Here is a tiny trained network, its code and every weight. The questions are about switching its units off for an input and a target symbol, where a switched-off unit gives its printed mean instead of its output.

import numpy as np


def w(rows, s, z=0):
    codes = np.array(rows[::2]) - 128.0
    scale = np.full(codes.shape[1], s)
    scale[-1] = z or s
    return codes * scale


def f(y):
    return y / 2 * (1 + np.tanh(0.7978845608 * (y + 0.044715 * y**3)))


def softmax(a):
    e = np.exp(a - a.max(-1, keepdims=True))
    return e / e.sum(-1, keepdims=True)


def log_softmax(a):
    a = a - a.max(-1, keepdims=True)
    return a - np.log(np.exp(a).sum(-1, keepdims=True))


def net(x, mask):
    ids = ['αβδηθστ'.index(c) for c in x.split()]
    T = len(ids)
    res = E[ids] + P[:T]
    r = res
    for j in range(3):
        rows = slice(2 * j, 2 * j + 2)
        q, k, v = (r @ M[0][rows].T for M in (Q, K, V))
        z = softmax(np.where(np.tri(T) > 0, q @ k.T / 2**0.5, -1e9)) @ v
        o = O[0][rows]
        res = res + np.where(mask[j], z, o[:, -1]) @ o[:, :-1]
    y = f(res @ A[0][:, :-1].T + A[0][:, -1])
    res = res + np.where(mask[3:7], y, B[0][:, -1]) @ B[0][:, :-1]
    return log_softmax(res[-1] @ U[:, :-1].T + U[:, -1])


Q, K, V, O, A, B = {}, {}, {}, {}, {}, {}
E = w([
[72,225,139,108,250],'α',
[243,52,112,232,196],'β',
[42,167,67,165,100],'δ',
[114,255,162,217,100],'η',
[35,203,122,79,175],'θ',
[139,26,101,175,36],'σ',
[120,42,188,22,107],'τ',
],0.0077)
P = w([
[163,129,155,160,100],'0',
[16,80,126,157,160],'1',
[109,90,153,197,186],'2',
[229,180,162,101,81],'3',
[120,167,107,106,66],'4',
[5,46,62,123,198],'5',
[149,141,126,152,172],'6',
[247,254,152,118,58],'7',
[112,173,97,135,110],'8',
[54,87,62,161,191],'9',
],0.0093)
Q[0] = w([
[2,45,136,160,216],'H1',
[118,31,124,193,157],'H1',
[60,97,61,96,61],'H2',
[132,123,149,141,33],'H2',
[196,194,91,97,11],'H3',
[12,41,71,172,115],'H3',
],0.0081)
K[0] = w([
[236,231,166,119,45],'H1',
[159,162,97,90,92],'H1',
[131,123,151,127,188],'H2',
[102,106,105,130,160],'H2',
[80,15,91,151,247],'H3',
[211,197,189,166,111],'H3',
],0.011)
V[0] = w([
[90,173,2,186,176],'H1',
[149,80,76,179,33],'H1',
[154,119,123,99,162],'H2',
[171,179,165,111,159],'H2',
[235,79,157,171,227],'H3',
[141,112,157,143,67],'H3',
],0.0097)
O[0] = w([
[57,82,35,126,253,170],'H1',
[219,208,65,49,156,193],'H1',
[142,118,194,142,138,104],'H2',
[64,33,213,134,118,92],'H2',
[190,124,217,96,254,252],'H3',
[207,211,112,64,91,146],'H3',
],0.0089,0.0029)
A[0] = w([
[127,117,198,109,91,197],'N1',
[87,148,143,124,103,156],'N2',
[42,254,179,133,172,252],'N3',
[137,99,80,144,153,150],'N4',
],0.007,0.0043)
B[0] = w([
[108,135,105,240,88,148],'N1',
[88,69,58,233,51,133],'N2',
[255,33,139,209,92,253],'N3',
[76,209,125,127,154,175],'N4',
],0.005,0.0052)
U = w([
[107,64,120,188,125,146],'α',
[173,117,185,86,230,148],'β',
[179,254,87,41,114,87],'δ',
[175,203,218,219,42,129],'η',
[62,57,205,182,161,30],'θ',
[115,173,6,94,153,252],'σ',
[133,108,136,93,120,19],'τ',
],0.0047,0.0027)

Each question gives the input, a string of symbols that net reads in full, and the target symbol t.
The units are the heads (2 rows each of Q, K, V and O) and the neurons (one row each of A and B). Each row of codes is followed by its name. A weight is (code - 128) times the scale printed after its matrix; where a second scale follows, it is the last column's (O, A, B and U).
mask holds one flag per unit, heads first, then neurons. A switched-off unit (its flag False) gives its mean, the last column of its rows in O or B, instead of its output. The means were averaged over made-up inputs and are rounded, as every weight is.
A unit's drop is (log p(t) with every unit on - log p(t) with that unit switched off) / (log p(t) with every unit on - log p(t) with every unit switched off).
The circuit of an input: a set's keep is (log p(t) with only the set's units on - log p(t) with every unit switched off) / (log p(t) with every unit on - log p(t) with every unit switched off). Starting from all 7 units, units are removed one at a time, each time the one whose removal leaves the highest keep (on an exact tie, the one counted first), for as long as the keep stays at least 0.8.
circuit, biggest first: the units of the circuit, biggest drop first
most important unit: the unit with the biggest drop
k most important neurons: the k neurons with the biggest drops, biggest first
heads that matter: for each layer, one digit per head in row order, 1 if its drop is at least 0.15 and else 0, layers parted by /
drop of u: that unit's drop, to one decimal
input θ δ δ β, target σ: heads that matter	101
input τ θ θ δ τ β δ α, target β: circuit, biggest first	(H3 H1)
input δ β β β δ, target β: heads that matter	001
input δ η δ τ, target σ: most important neuron	(N3)
input β σ β β β θ, target β: heads that matter	001
input α η β σ α θ δ β, target α: heads that matter	101
input σ β α, target δ: circuit, biggest first	(H1 H3)
input β δ β β β τ β α β β, target θ: circuit, biggest first	(H1 H2)
input δ τ τ σ σ β β, target δ: circuit, biggest first	(H1 H3 N3)
input β σ β β β α δ α, target θ: heads that matter	101
input σ σ σ θ σ σ τ, target δ: circuit, biggest first	(H1 H2 H3)
input β σ β α δ θ, target θ: heads that matter	100
input τ β β β η β η τ δ σ, target η: heads that matter	100
input δ δ δ δ, target σ: most important unit	H1
input β σ τ σ β θ, target δ: heads that matter	101
input β δ θ β β τ, target β: heads that matter	001
input β α τ σ β δ β β, target σ: circuit, biggest first	(H1 H3)
input δ δ σ, target σ: heads that matter	111
input β δ α τ, target σ: circuit, biggest first	(H3 H1)
input α β β τ θ θ, target η: circuit, biggest first	(H1)
input η β η σ θ β β τ δ τ, target η: drop of N3	-0.1
input β τ σ α β α δ σ, target θ: drop of N1	0.0
input β β β σ β β, target δ: drop of H1	0.5
input τ σ β σ α σ, target δ: drop of H1	0.5
